array([[ 22,  -9,  -9, -14,   6],
       [ 27,  -6, -30, -20,  18],
       [ -4,  -1, -17,  14,  -6]]): 27, 22

array([-12, -21,  20,  27,  33,  18]): 33, 27

array([[  9,  25, -24,   8, -26],
       [  1, -20, -19,  26,  12],
       [ -7,  12, -12, -17,  -4]]): 26, 25

array([ 34, -34,  10,   5,  31]): 34, 31

array([ 12, -25,  22,  30,  20]): 30, 22

array([-15, -13,  -6,   1, -33]): 1, -6

array([-11,  10,  13,  -2,  27,   8]): 27, 13

array([ 15,  23, -28, -24,  -7,  35, -20]): 35, 23
---
[[-22  -6  15   7  -8  -2  14   5]
 [  9  13  19  -3   7   7 -15 -13]
 [-12 -19  17  14 -21 -12  11  18]
 [-27  -2  13   6   5  12  12  11]
 [  3   2 -32  -4 -13  11 -11   5]
 [  5   3   1   0   4   5  -3  -2]
 [-11   0  -4  -1  11  10   8   7]
 [  1 -11  -9  -9 -13 -15  -1 -12]
 [  9 -31  22   8   2   4   3 -12]
 [ -1 -13  14  20 -17   5 -17  18]
 [ -9 -14  -4 -15   0   1   9 -10]
 [  6 -10  19   0  -5   2 -15  11]]
11

[[-15  -9 -20   4   3 -11 -15   5 -16 -24  -3  17  13  -6 -20]
 [  2  -6   6   8 -17 -14   7   3   9 -16 -11   6   5  -3   3]
 [  5 -21 -14   7  -4  -7   3   8  -4  -2 -21   7   0   0  -7]
 [-12  18   9 -24  -8   4 -13 -18  -5 -12  15 -22 -18 -14  -1]
 [-13   5  -6 -33   4   0 -22 -22 -18 -16   7 -30 -25 -20 -18]
 [-12   4  -6 -34   2  -2 -22 -22 -17 -16   6 -31 -26 -21 -18]
 [  7  -2   7  -9 -16   5   6  -6   5   2  -9 -16 -19 -10   6]
 [  3 -17 -10 -15   6 -25   6 -25  -2   3 -23 -29 -23  11   6]
 [ -4  -5  -3   4  -1  -3   1  -5   0  23  -3  -3   2  11   7]
 [  1 -22 -13 -16   7 -31   6 -29  -3   2 -28 -33 -26  13   5]]
5

[[ 5  6 23  1  2  7 12  4  5  4  1  2]
 [12 33 28  1 14 17  5  6  7  4  2  7]
 [ 2  8 13  1 14 23 10  1  5 10  1 13]
 [ 2  4  7  1  3  8  5  5  2  1  0  2]
 [ 7  8 16  1  4  9  3  5  4  2  1  2]
 [ 1  2 11  1  5  6  9  3  4  6  0  3]
 [ 6 22 17  1 12  5  1  3  2  3  2  9]
 [11  9 27  1  7 13  7 13  4  4  0  5]
 [ 1  3  5  1  1  3  3  1  2  1  0  2]
 [ 2  4  7  1  2  6  4  5  1  1  1  1]
 [12  7 34  1  3  5  4 12  0  1  1  7]
 [ 9 13 29  0  5 10  6  2  4  3  1  8]]
8

[[ -1  12 -20 -11 -13 -10  16 -16  -7  -3   9  -6 -14]
 [ -7 -21  10  15   6  13 -32  15  -8   9 -26   1   6]
 [  4 -10  17  -7  -8 -14  -8   3   5  -9  -4   2  13]
 [  5  -6   2  -4   2   8  -7   7  21  -2   1   1   0]
 [  7   8  -6 -11  -5  -4  15  -5  19  -5  17  -2  -4]
 [  8  13  -9 -14   0  -1  21  -8  20  -5  19   0  -8]
 [ -1  -2  -1  15  16  21  -3  10   6  11  -1   2  -1]
 [ -5  -7   4 -16 -19 -23 -10 -10 -11 -12 -12  -3   1]
 [  9  22   1 -11   4 -10  33 -12   6  -6  24   6   1]
 [ -8  -5  -5  18   4  12 -10   8 -15  13 -12  -3  -2]
 [ -3  10   5   9   7  -5  12  -1 -20  -2   4   3   8]]
8

[[-10  12  -3 -14 -16   2  -9  34   9 -19 -12  -1]
 [  9   0  12   8   9   3   8 -26   1  15   8   2]
 [ -3  12  -3  -4  -6   4  -7  -1  15  -3   7  -1]
 [  7  -5   0   6   0  -3   5  -3  -7  -2  -2  -4]
 [ -5  12  -5  -8  -9   3  -3  23   9 -12  -9  -3]
 [  0  -2   2  -5  -7  -2   1   5  -2  -5   9   0]]
0

[[ -2 -12 -10  -2   4  -9]
 [ 13  -6  29  -8  31   2]
 [ -5  11   0   7 -13   9]
 [ 11  -4   9  19 -13 -12]
 [-11  -6  -1   0 -15   9]
 [ -5 -14   3  -4   1  -2]
 [ -6 -16  -7  -9   7   2]]
2

[[ -6   2   0  -1   2  -1  -1  -6   2   0]
 [-11  -9  -1   4 -11  -1   3 -14  12  -8]
 [-14  -1  -2 -13  -3 -10   3 -22  -6  12]
 [  2   2  10  -4   2  -5  10   7  -4  10]
 [  8   9   8   9  12   5   1  19   6  -1]
 [ 19  19  23  -4  22   6  19  33 -15  10]]
10

[[  7  -7  -2   0  -8   9   9]
 [ -8 -13  17  10 -21  -5 -11]
 [  9  -3   1 -15  -1  -2  -2]
 [-13  -2 -25  -1  12   2 -12]
 [ -2   1   1  -4  -7  -5 -12]
 [ -7   0  -4   3   9   1  -2]
 [-14   3   2  -1  11  13   7]
 [  5 -24   5 -15  20  13  -4]
 [  7 -11  -4   7  -9  11   9]
 [  9  -2   5   8  -8  -2   4]]
4
